Here is a tiny trained network, its code and every weight. The questions are about switching its units off for an input and a class, where a switched-off unit gives its printed mean instead of its output.

import numpy as np


def w(rows, s, z=0):
    codes = np.array(rows[::2]) - 128.0
    scale = np.full(codes.shape[1], s)
    scale[-1] = z or s
    return codes * scale


def f(y):
    return y / 2 * (1 + np.tanh(0.7978845608 * (y + 0.044715 * y**3)))


def log_softmax(a):
    a = a - a.max(-1, keepdims=True)
    return a - np.log(np.exp(a).sum(-1, keepdims=True))


def net(x, mask):
    res = np.array(x, float).reshape(1, 5) / 4 @ E
    y = f(res @ A[0][:, :-1].T + A[0][:, -1])
    res = res + np.where(mask, y, B[0][:, -1]) @ B[0][:, :-1]
    return log_softmax(res[-1] @ U[:, :-1].T + U[:, -1])


A, B = {}, {}
E = w([
[189,193,217,177,21,202,151,144,130],'x0',
[53,75,94,95,82,241,98,221,72],'x1',
[110,38,111,163,116,167,253,98,228],'x2',
[135,101,141,110,107,127,126,89,100],'x3',
[195,100,108,68,97,64,213,231,72],'x4',
],0.008)
A[0] = w([
[159,136,157,105,137,57,146,90,183,128],'n0',
[232,194,201,157,38,206,120,154,155,3],'n1',
[141,49,165,178,121,196,208,90,192,149],'n2',
[135,159,126,89,138,24,127,103,179,103],'n3',
[86,42,89,92,86,185,112,192,98,101],'n4',
[79,81,85,78,83,215,83,185,99,115],'n5',
[141,63,111,119,125,148,213,128,182,156],'n6',
[62,139,142,163,160,163,72,60,155,23],'n7',
[152,134,111,123,139,143,120,139,146,118],'n8',
[179,126,154,137,179,47,136,78,144,122],'n9',
[168,100,122,107,130,87,191,175,85,89],'n10',
[174,150,114,134,109,71,128,108,177,38],'n11',
[144,213,144,66,126,95,37,145,37,161],'n12',
[105,55,54,63,202,41,109,145,123,31],'n13',
[137,89,103,107,124,152,179,93,169,82],'n14',
[177,147,174,155,167,56,171,72,129,140],'n15',
[189,108,87,85,143,80,205,180,61,58],'n16',
[129,186,137,53,200,76,46,131,44,106],'n17',
[58,77,57,69,225,78,80,109,147,65],'n18',
[148,132,125,93,107,81,184,191,105,86],'n19',
[111,109,104,70,90,138,130,189,135,39],'n20',
[206,88,130,111,96,56,160,164,129,124],'n21',
[238,138,198,194,177,105,156,87,137,102],'n22',
[106,31,118,136,178,137,186,102,172,96],'n23',
[42,76,164,105,132,238,135,173,81,108],'n24',
[71,124,146,198,157,181,79,51,152,82],'n25',
[106,88,129,126,88,128,255,146,179,118],'n26',
[212,126,209,123,78,114,191,222,108,75],'n27',
[94,66,112,168,162,140,209,113,139,114],'n28',
[171,182,154,102,112,103,46,155,81,148],'n29',
[162,87,63,92,135,69,161,168,104,61],'n30',
],0.0088,0.0032)
B[0] = w([
[88,129,146,93,168,134,143,185,202,196],'n0',
[175,37,186,226,26,226,200,107,82,247],'n1',
[151,101,70,174,155,61,103,147,56,238],'n2',
[92,103,178,108,127,103,196,190,169,192],'n3',
[74,118,152,59,153,112,175,163,160,231],'n4',
[44,120,160,80,149,121,173,195,186,243],'n5',
[147,114,64,164,168,72,83,185,90,203],'n6',
[186,195,130,90,175,161,71,35,150,204],'n7',
[115,115,106,98,121,152,133,116,95,127],'n8',
[53,114,150,89,132,125,163,169,180,211],'n9',
[160,211,103,91,154,163,79,67,137,192],'n10',
[81,119,123,102,114,121,160,145,168,163],'n11',
[153,93,54,159,176,95,124,201,57,255],'n12',
[161,94,205,208,14,213,188,72,114,228],'n13',
[135,122,88,166,173,102,112,165,92,165],'n14',
[47,96,157,77,175,131,149,192,174,221],'n15',
[168,200,116,99,148,154,37,65,176,217],'n16',
[139,74,60,184,128,65,103,175,71,238],'n17',
[171,80,212,199,2,226,183,87,124,235],'n18',
[165,175,128,99,171,139,53,86,158,190],'n19',
[113,130,150,79,161,124,137,109,154,166],'n20',
[107,188,125,107,144,117,101,87,168,197],'n21',
[47,88,154,70,130,150,165,202,179,224],'n22',
[145,100,106,171,118,89,95,135,51,200],'n23',
[46,149,166,58,168,93,184,156,208,234],'n24',
[181,228,114,86,198,183,16,4,140,228],'n25',
[175,140,83,184,131,80,111,173,92,209],'n26',
[199,144,177,138,122,189,111,46,142,218],'n27',
[153,123,100,179,131,67,129,185,85,188],'n28',
[138,97,54,168,176,65,118,172,82,217],'n29',
[183,165,182,124,112,160,82,36,156,192],'n30',
],0.0076,0.0093)
U = w([
[139,117,43,163,141,69,118,173,66,206],'0',
[37,133,159,35,138,135,197,172,201,167],'1',
[156,102,187,184,5,218,183,84,119,7],'2',
[155,236,122,79,154,164,58,33,162,94],'3',
],0.015,0.0014)

Each question gives the input, the list of numbers given to net, and the class t.
The units are the neurons (one row each of A and B). Each row of codes is followed by its name. A weight is (code - 128) times the scale printed after its matrix; where a second scale follows, it is the last column's (A, B and U).
mask holds one flag per neuron, in row order. A switched-off neuron (its flag False) gives its mean, the last column of its row in B, instead of its output. The means were averaged over made-up inputs and are rounded, as every weight is.
A unit's drop is (log p(t) with every unit on - log p(t) with that unit switched off) / (log p(t) with every unit on - log p(t) with every unit switched off).
The circuit of an input: a set's keep is (log p(t) with only the set's units on - log p(t) with every unit switched off) / (log p(t) with every unit on - log p(t) with every unit switched off). Starting from the 12 units with the biggest drops (on a tie, the unit counted first), units are removed one at a time, each time the one whose removal leaves the highest keep (on an exact tie, the one counted first), for as long as the keep stays at least 0.8.
units of the circuit, in order: the units of the circuit, biggest drop first
most important unit: the unit with the biggest drop
top k neurons: the k neurons with the biggest drops, biggest first
drop when u is switched off: that unit's drop, to one decimal
input [5,8,-6,4,-6], class 1: most important unit	n24
input [8,-6,8,-1,8], class 0: top 4 neurons	(n6; n2; n26; n18)
input [-7,-7,-3,-7,-6], class 1: top 3 neurons	(n9; n1; n15)
input [-5,-2,6,-5,-7], class 3: top 4 neurons	(n25; n7; n12; n17)
input [-8,-4,-5,-6,-2], class 2: top 2 neurons	(n18; n13)
input [7,-7,-5,3,6], class 1: top 4 neurons	(n22; n15; n18; n13)
input [6,-7,5,-1,7], class 1: top 2 neurons	(n22; n15)
input [-8,3,7,2,-7], class 2: top 3 neurons	(n18; n13; n12)
input [1,7,-5,3,2], class 1: top 2 neurons	(n5; n24)
input [-1,1,0,4,2], class 3: top 2 neurons	(n1; n22)
input [-5,-1,-7,2,-7], class 0: top 3 neurons	(n17; n12; n29)
input [6,-7,4,-5,-2], class 1: top 2 neurons	(n22; n15)
input [-1,-4,7,1,-8], class 3: top 2 neurons	(n25; n7)
input [5,1,-5,6,-3], class 0: units of the circuit, in order	(n12)
input [-6,-6,6,-6,-3], class 0: drop when n25 is switched off	0.0
input [5,6,7,2,4], class 0: drop when n2 is switched off	0.2
input [-6,2,-4,4,-4], class 2: drop when n18 is switched off	0.8
